The rows lie along a hidden order. The number after each row says roughly how far along it the row is, from 0 to 10. A new part has a new order.
In the rows, zero is written as 128.
[ 97 117 108 103 139  75 243 136 164 120 137 105 145  73 135 144  77 171
 114 115 112 130 105 116  96  81 123 130 123 149 129 114 145 107 117 122
 129 140 120 135  81 116 137 181 137 130] -> 4
[118 163  52 186 120 185 103 126 142 137 124 118 110 141 167 114 159 165
 157 132 136 125 130 154 133 138  80 111 160  78 115 172 116  82 142 105
 122 130 126  86 139 135 123 129 153 151] -> 1
[ 99 142  42 159 123 145 210 133 157 136 131  93 120 111 169 123 119 198
 146 118 136 128 113 135 110 107  75 113 153  97 118 153 129  60 124 101
 122 131 114  96 113 122 128 173 162 157] -> 0
[127 114 155  72 132  78 251 143 128 131 143 113 132 104 108 160  31 132
  91 114 139 124 111 103 111 100 144 142  96 175 126 113 148 135 115 153
 132 113 153 147 132 125 136 176 110 126] -> 8
[187 144 185 131 115 175  92 132  58 146 130 143  99 165  84 146 117  59
 118 132 179 121 138 117 166 167 140 138  92 152 122 155 126 167 136 170
 126 100 172 136 193 145 124 107  99 130] -> 9
[176 166 121 164 110 217  86 131  78 152 124 130  91 182 133 129 162  85
 135 136 177 118 144 137 172 173 108 126 130 109 114 181 114 124 145 140
 122 113 167 109 205 148 114 109 124 142] -> 5
[ 98  94 112  82 140  77 255 139 158 125 136 109 141  83 136 143  64 171
 109 110 126 128 110 114  96  83 131 130 120 158 128 116 148 114 112 134
 125 128 125 136 101 120 140 183 130 129] -> 5
[151 157  92 183 106 207  81 128 114 145 122 127  96 167 144 121 177 119
 150 135 156 124 143 145 157 166  85 112 147  82 115 173 112  97 146 121
 117 118 144  96 178 141 121 110 140 148] -> 3
[144 117 171  63 120  93 244 145 101 139 137 114 112 115  86 159  46 102
  89 117 161 124 117  99 128 110 139 143  82 181 125 125 147 151 107 176
 129 108 158 148 151 130 135 158  96 123] -> 9
[140 169  57 191 110 215 129 130 129 153 128 114  95 161 155 124 173 152
 150 131 169 120 133 143 150 155  79 108 157  82 108 184 109  85 146 115
 119 117 145  88 180 140 121 138 150 155] -> 1
[137 110 175  67 121  84 200 134 104 125 132 130 139 116 101 154  69 116
  95 124 124 124 124 107 119 109 171 143  87 189 132 105 142 164 107 159
 134 117 140 157 128 127 135 144  94 114] -> 9
[ 83 137  46 156 135 136 214 131 163 125 132  95 125 102 174 126 119 205
 141 122 130 129 116 138  99 102  89 115 151  91 121 144 131  83 126 105
 125 135 114 103 102 121 130 174 156 153] -> 0
[115 152  46 183 125 173 121 127 146 138 124 105 111 131 159 120 162 185
 160 128 140 126 125 144 123 138  71 106 154  84 117 164 113  73 144 104
 121 125 123  89 139 132 128 147 160 160] -> 0
[171 123 205 105 118 134 117 136  71 143 131 147 112 152  88 141  96  58
 100 127 157 126 140 112 154 147 159 141  90 174 126 133 129 162 120 167
 131 102 160 149 172 134 125 108  94 118] -> 10

Part 2:
[125 130 118  90 112 168 128  93 117 134 114 113 143 145 174 126] -> 6
[129 112 125  97 140 143 132  70 201 117 129 111 145 127 208 160] -> 7
[122 127 114 109 170 168 142 103 156 132 142  79 170 144 178 148] -> 6
[109 136 123 124 158 124 142 124 131 133 122  71 144 116 209 153] -> 6
[106  79 144 127 134 103 140  92 222 111 136  65 151 121 194 175] -> 0
[137 107 119  85 106 139 127  69 186 112 106 112 143 111 219 146] -> 8
[116 128 133 130 182 158 141 129 172 147 124  90 163 142 243 148] -> 10
[117 142 124 118 155 137 137 112 147 126 128  67 143 127 221 150] -> 4
[111 151 121 128 172 125 141 115  91 142 144  47 135 117 244 135] -> 5
[110 102 133 121 142 132 135  89 192 118 149  63 151 122 203 157] -> 1
[108 117 126 124 124 133 133 108 164 127  73 111 167 115 202 168] -> 10
[132 125 121 102 151 154 134  89 175 126 135  99 149 131 195 147] -> 6
[ 79 119 125 131 120 123 147 124 119 132  84  67 139 105 205 171] -> 6
[122 131 123 118 145 135 137 104 168 123 119  93 168 124 195 171] -> 7
[130 152 117 101 200 175 144  96 170 130 152  76 147 139 213 164] -> 8
[119 132 120 108 158 148 134 113 157 120 135  80 148 128 183 158] -> 5
[104 111 122 114 135 129 124  92 156 120 125  94 164 132 166 172] -> 3
[120 158 109 104 151 134 128  73 184 119 140  90 183 125 180 184] -> 6
[ 80  92 109 125 171 170 148 130 161 130 100  73 144 137 190 188] -> 6
[107 152 108  92 193 159 136 141  87 124 142  57 132 131 172 159] -> 4
[134 134 122 100 162 139 128  90 147 132 166  72 139 137 230 116] -> 4
[122 146 110 101 162 160 134  87 163 120 143  96 154 126 175 171] -> 5
[108 136 124 119 192 143 150 135 139 123 138  49 145 120 201 178] -> 5
[124 133 111 100 171 147 133  97 146 120 142  88 153 130 183 164] -> 4
[128 114 123 110 133 130 132  75 166 122 138  92 149 129 194 145] -> 3
[115 117 118 114 126 138 125  81 138 119 131  95 151 135 136 155] -> 3
[111 126 115 115 157 161 140 104 126 129 123  82 137 140 181 165] -> 5
[ 96  89 115 132 122 130 129  92 176 124 114 110 171 136 159 181] -> 2
[112 124 124 117 112 144 132  98 165 122  95 113 156 122 168 164] -> 9
[ 99 101 121 117  70 129 138 102 135 124  89 106 125 124 168 154] -> 6
[125 143 118 104 152 136 133  87 115 124 151  64 149 130 205 156] -> 2
[130 116 120  93 138 133 115  53 115 118 178  70 157 146 123 140] -> 0
[106 128 128 129 167 125 143 132 148 130 118  85 148 117 204 161] -> 7
[ 98 128 125 130 148 140 141 115 159 133 111  83 160 131 193 155] -> 7
[ 94  89 122 129 156 147 139 120 160 130 118  83 157 136 183 166] -> 3
[122 131 130 117 167 133 143 102 191 125 138  88 156 129 220 158] -> 6
[108 100 132 128 163 117 144 113 179 119 132  66 153 126 183 164] -> 4
[101 109 126 123 138 123 145 114 183 121 103  82 145 115 217 159] -> 6
[ 94 100 128 126 156 130 139 115 153 122 116  79 154 130 191 169] -> 4
[117 113 126 119 143 127 138 102 170 121 121  95 140 117 192 162] -> 5
[112 123 120 122 113 171 130  82 119 141 106 104 150 145 175 143] -> 8
[111 122 122 124 146 124 138 103 161 128 120  92 158 129 194 166] -> 5
[104 127 121 111 152 143 139 120 135 124 125  78 138 127 199 150] -> 5
[125 147 125 100 166 123 126  85 128 121 163  59 154 127 187 170] -> 2
[127 134 126 115 182 134 136 102 176 131 156  71 154 128 216 136] -> 5
[116 131 126 115 152 132 140 115 159 123 117  91 153 123 202 162] -> 7
